Here is a tiny trained network, its code and every weight. The questions are about switching its units off for an input and a class, where a switched-off unit gives its printed mean instead of its output.

import numpy as np


def w(rows, s, z=0):
    codes = np.array(rows[::2]) - 128.0
    scale = np.full(codes.shape[1], s)
    scale[-1] = z or s
    return codes * scale


def f(y):
    return np.maximum(y, 0)


def log_softmax(a):
    a = a - a.max(-1, keepdims=True)
    return a - np.log(np.exp(a).sum(-1, keepdims=True))


def net(x, mask):
    res = np.array(x, float).reshape(1, 8) / 4 @ E
    y = f(res @ A[0][:, :-1].T + A[0][:, -1])
    res = res + np.where(mask, y, B[0][:, -1]) @ B[0][:, :-1]
    return log_softmax(res[-1] @ U[:, :-1].T + U[:, -1])


A, B = {}, {}
E = w([
[68,86,105,103,233,202,72,43,75,216,100,176],'x0',
[127,192,95,62,201,98,146,43,201,75,240,77],'x1',
[59,129,69,164,247,161,194,216,142,18,114,200],'x2',
[78,120,151,178,122,41,195,104,2,153,210,142],'x3',
[73,183,99,72,104,186,109,251,121,210,200,90],'x4',
[74,89,156,85,118,69,121,141,176,130,138,151],'x5',
[85,130,166,120,125,119,113,123,146,111,124,133],'x6',
[138,82,207,103,161,195,188,159,119,123,129,55],'x7',
],0.0057)
A[0] = w([
[119,116,78,117,171,174,125,168,193,83,95,130,101],'neuron 1',
[33,120,175,129,64,110,100,151,215,86,98,112,200],'neuron 2',
[125,207,14,168,80,64,36,105,149,144,109,225,125],'neuron 3',
[171,149,76,103,126,215,75,141,192,105,77,137,115],'neuron 4',
[124,100,144,154,46,171,138,165,101,155,75,205,15],'neuron 5',
[174,201,130,144,71,102,163,182,148,50,147,124,59],'neuron 6',
[242,140,127,95,82,136,68,105,75,190,119,102,102],'neuron 7',
[85,140,67,137,207,173,166,175,112,27,155,161,5],'neuron 8',
[132,155,51,89,158,143,155,36,186,100,219,134,66],'neuron 9',
[142,141,155,177,80,124,116,61,130,203,184,69,12],'neuron 10',
[113,69,125,191,129,122,83,188,100,159,31,134,64],'neuron 11',
[127,18,133,144,72,160,92,176,62,124,71,142,10],'neuron 12',
[116,142,163,189,123,107,195,100,29,126,208,184,181],'neuron 13',
[243,194,88,183,133,218,152,124,44,107,137,103,242],'neuron 14',
[53,79,79,103,217,207,74,80,77,173,156,168,165],'neuron 15',
[149,115,189,88,102,120,64,97,158,149,119,80,97],'neuron 16',
[168,61,200,166,154,154,173,96,107,87,92,87,199],'neuron 17',
[35,205,68,82,94,144,145,197,118,203,228,109,149],'neuron 18',
[58,134,149,74,155,195,173,213,116,145,166,76,125],'neuron 19',
[151,83,96,83,122,183,87,171,194,125,58,114,120],'neuron 20',
[140,161,103,88,116,166,64,148,224,114,3,125,136],'neuron 21',
[115,138,130,203,194,191,194,175,146,93,97,128,87],'neuron 22',
[78,131,106,162,173,133,157,162,73,68,149,173,46],'neuron 23',
[179,171,140,142,45,91,154,164,141,98,125,99,92],'neuron 24',
[52,161,134,156,100,44,123,108,64,138,145,151,194],'neuron 25',
[96,88,140,97,159,155,56,92,98,192,110,152,65],'neuron 26',
[64,116,78,103,183,171,101,91,98,162,121,161,57],'neuron 27',
[123,178,142,93,86,174,127,176,132,186,188,144,10],'neuron 28',
[135,166,143,55,198,102,146,42,206,74,217,64,124],'neuron 29',
[85,126,72,95,78,148,117,214,111,157,128,116,63],'neuron 30',
[185,57,198,147,159,157,216,58,177,90,110,97,188],'neuron 31',
[168,181,124,191,58,81,128,195,141,80,120,146,113],'neuron 32',
[23,145,175,156,119,61,180,126,42,134,162,126,159],'neuron 33',
[91,151,46,176,157,135,153,168,136,88,96,201,48],'neuron 34',
[137,56,103,166,118,50,126,65,161,97,92,200,243],'neuron 35',
[88,158,107,179,159,180,177,188,112,84,131,235,37],'neuron 36',
[138,157,138,128,140,104,178,192,130,68,116,148,75],'neuron 37',
[161,141,191,128,39,89,55,72,109,220,139,101,18],'neuron 38',
[128,55,171,182,80,120,103,196,84,127,55,154,17],'neuron 39',
[89,118,133,162,200,174,82,64,93,153,90,182,123],'neuron 40',
[146,100,128,133,130,110,240,138,47,170,156,114,232],'neuron 41',
[165,152,155,155,82,83,192,166,176,58,206,79,82],'neuron 42',
[102,195,75,124,95,185,69,232,98,212,136,126,126],'neuron 43',
[158,123,141,174,68,82,141,211,131,113,72,128,82],'neuron 44',
[56,108,111,61,187,53,119,218,125,90,122,197,160],'neuron 45',
[99,94,138,207,65,123,94,196,105,177,42,180,37],'neuron 46',
],0.0057,0.0029)
B[0] = w([
[152,140,113,203,63,106,128,168,180,196,114,69,195],'neuron 1',
[129,60,131,194,80,199,118,148,148,165,205,207,198],'neuron 2',
[82,242,193,43,17,190,233,214,40,120,73,254,211],'neuron 3',
[104,66,41,183,91,143,96,183,147,185,79,103,212],'neuron 4',
[89,197,118,120,211,57,48,60,105,115,207,41,184],'neuron 5',
[204,44,127,86,211,133,117,170,78,140,191,170,192],'neuron 6',
[166,160,226,172,137,71,177,91,191,153,123,131,218],'neuron 7',
[198,173,225,188,180,30,169,83,135,189,97,67,214],'neuron 8',
[50,203,133,90,154,52,51,179,34,105,187,68,203],'neuron 9',
[165,149,192,150,169,52,144,149,187,173,71,65,177],'neuron 10',
[63,202,103,114,165,97,74,107,98,84,219,54,196],'neuron 11',
[51,218,95,125,198,34,64,143,61,96,151,35,189],'neuron 12',
[99,117,39,150,100,158,88,218,187,166,64,110,221],'neuron 13',
[53,112,155,217,60,206,61,123,226,57,161,201,237],'neuron 14',
[203,82,173,127,146,169,77,193,97,125,188,198,245],'neuron 15',
[152,146,190,151,81,89,186,134,161,206,82,84,186],'neuron 16',
[50,149,111,65,40,197,175,109,74,69,57,182,208],'neuron 17',
[87,90,78,56,85,146,180,29,146,32,61,149,253],'neuron 18',
[73,149,135,38,74,153,203,48,68,72,80,174,231],'neuron 19',
[75,104,45,167,114,132,123,176,187,166,98,122,207],'neuron 20',
[108,101,27,182,77,135,84,179,156,198,100,97,226],'neuron 21',
[171,164,226,129,103,55,190,127,166,184,79,137,202],'neuron 22',
[187,166,151,181,137,40,172,122,197,191,46,74,187],'neuron 23',
[212,55,197,69,162,151,120,170,100,127,156,164,191],'neuron 24',
[96,92,59,151,106,194,103,205,187,179,76,147,200],'neuron 25',
[165,54,194,117,197,146,124,157,94,161,168,209,187],'neuron 26',
[204,79,199,108,209,124,89,161,101,121,176,195,186],'neuron 27',
[118,118,126,52,139,106,236,67,76,70,68,108,177],'neuron 28',
[29,234,77,139,139,97,53,156,80,71,178,45,239],'neuron 29',
[118,106,104,87,125,118,163,59,85,63,79,117,187],'neuron 30',
[75,169,102,54,84,165,224,111,56,106,67,175,215],'neuron 31',
[187,72,165,85,193,197,116,144,91,111,155,206,200],'neuron 32',
[110,45,23,159,89,144,69,200,235,204,69,133,213],'neuron 33',
[172,177,196,140,103,43,194,54,162,162,107,76,192],'neuron 34',
[44,116,121,50,79,215,203,48,110,76,64,172,221],'neuron 35',
[199,130,221,137,131,63,159,85,172,190,89,49,201],'neuron 36',
[199,94,187,102,151,118,154,122,116,189,155,152,176],'neuron 37',
[211,124,229,146,150,19,205,90,197,168,69,69,215],'neuron 38',
[78,215,72,94,220,73,82,102,66,51,201,54,194],'neuron 39',
[179,73,151,64,131,162,138,174,90,107,175,198,207],'neuron 40',
[54,120,53,249,65,201,88,182,192,183,118,139,222],'neuron 41',
[186,73,112,94,211,153,102,168,97,128,212,193,208],'neuron 42',
[96,96,164,65,115,142,185,37,119,24,60,139,241],'neuron 43',
[145,109,121,89,194,137,83,123,79,114,229,155,192],'neuron 44',
[158,133,229,161,73,123,147,77,178,145,120,77,214],'neuron 45',
[60,216,131,116,196,49,69,103,90,34,203,48,210],'neuron 46',
],0.0045,0.0063)
U = w([
[230,178,210,148,169,25,181,82,183,200,66,42,14],'0',
[60,237,49,96,254,59,21,113,58,47,214,24,58],'1',
[99,191,140,79,80,185,161,175,84,125,95,172,247],'2',
[101,98,81,41,89,158,191,39,83,26,49,163,19],'3',
[116,69,22,187,107,161,56,191,210,188,100,93,67],'4',
[240,45,175,79,241,169,75,173,79,133,220,192,27],'5',
[98,138,167,151,93,169,85,96,183,84,151,140,253],'6',
[111,132,133,132,107,159,110,109,157,113,143,149,232],'7',
],0.0057,0.0034)

Each question gives the input, the list of numbers given to net, and the class t.
The units are the neurons (one row each of A and B). Each row of codes is followed by its name. A weight is (code - 128) times the scale printed after its matrix; where a second scale follows, it is the last column's (A, B and U).
mask holds one flag per neuron, in row order. A switched-off neuron (its flag False) gives its mean, the last column of its row in B, instead of its output. The means were averaged over made-up inputs and are rounded, as every weight is.
A unit's drop is (log p(t) with every unit on - log p(t) with that unit switched off) / (log p(t) with every unit on - log p(t) with every unit switched off).
The circuit of an input: a set's keep is (log p(t) with only the set's units on - log p(t) with every unit switched off) / (log p(t) with every unit on - log p(t) with every unit switched off). Starting from the 12 units with the biggest drops (on a tie, the unit counted first), units are removed one at a time, each time the one whose removal leaves the highest keep (on an exact tie, the one counted first), for as long as the keep stays at least 0.8.
circuit, biggest first: the units of the circuit, biggest drop first
most important unit: the unit with the biggest drop
k most important neurons: the k neurons with the biggest drops, biggest first
input [-3,-1,-5,-3,-8,1,-1,-4], class 3: most important unit => neuron 35
input [-4,0,7,7,2,0,0,-5], class 0: circuit, biggest first => neuron 36; neuron 23
input [-7,-8,-5,-5,-7,-7,7,5], class 1: circuit, biggest first => neuron 39; neuron 12; neuron 46
input [-6,-8,-3,8,5,5,-4,-2], class 1: circuit, biggest first => neuron 46; neuron 39
input [-6,-2,1,8,8,5,-3,3], class 3: circuit, biggest first => neuron 18; neuron 19
input [-6,8,-7,-5,1,8,4,-4], class 1: 2 most important neurons => neuron 29; neuron 9
input [8,-5,2,-2,5,-6,1,2], class 5: circuit, biggest first => neuron 15; neuron 27
input [8,6,7,-3,-5,-4,6,-8], class 2: 4 most important neurons => neuron 3; neuron 35; neuron 40; neuron 38
input [7,2,-5,-4,-5,7,2,-4], class 5: circuit, biggest first => neuron 26; neuron 15
input [6,-5,-7,-6,6,-3,2,1], class 0: circuit, biggest first => neuron 38; neuron 7
input [-5,-3,-3,6,4,2,-1,-4], class 4: 2 most important neurons => neuron 33; neuron 25
input [-7,2,-6,-8,-8,-3,-1,4], class 3: 2 most important neurons => neuron 31; neuron 17
input [3,4,-7,4,2,1,0,-2], class 0: 2 most important neurons => neuron 38; neuron 10
input [-8,-1,6,-8,3,0,8,1], class 4: most important neuron => neuron 21
input [-7,8,8,6,-7,-2,-3,7], class 0: 3 most important neurons => neuron 8; neuron 23; neuron 22
input [-3,2,-3,3,-7,0,-3,2], class 3: circuit, biggest first => neuron 31; neuron 35
input [1,5,-3,0,-7,-3,-2,-7], class 2: 3 most important neurons => neuron 3; neuron 18; neuron 43
input [8,-2,8,-3,-2,-6,8,8], class 0: circuit, biggest first => neuron 8; neuron 22
input [2,7,6,8,-5,0,-4,-8], class 2: 2 most important neurons => neuron 3; neuron 35
input [8,4,0,2,5,-1,-3,1], class 5: circuit, biggest first => neuron 15; neuron 27
input [6,0,6,-8,3,-8,5,-4], class 4: most important unit => neuron 4
input [-5,5,0,7,3,-5,2,5], class 4: circuit, biggest first => neuron 33; neuron 41; neuron 13
input [-1,6,5,-7,5,-6,2,-5], class 4: 2 most important neurons => neuron 4; neuron 21
input [6,2,-7,-2,8,4,-2,-3], class 3: circuit, biggest first => neuron 18; neuron 43
input [1,-1,7,2,-4,-7,-5,2], class 0: circuit, biggest first => neuron 8; neuron 36
input [7,-5,-3,7,6,-7,0,1], class 4: 4 most important neurons => neuron 41; neuron 33; neuron 13; neuron 25
input [4,1,-4,-7,-4,6,5,1], class 4: most important unit => neuron 21
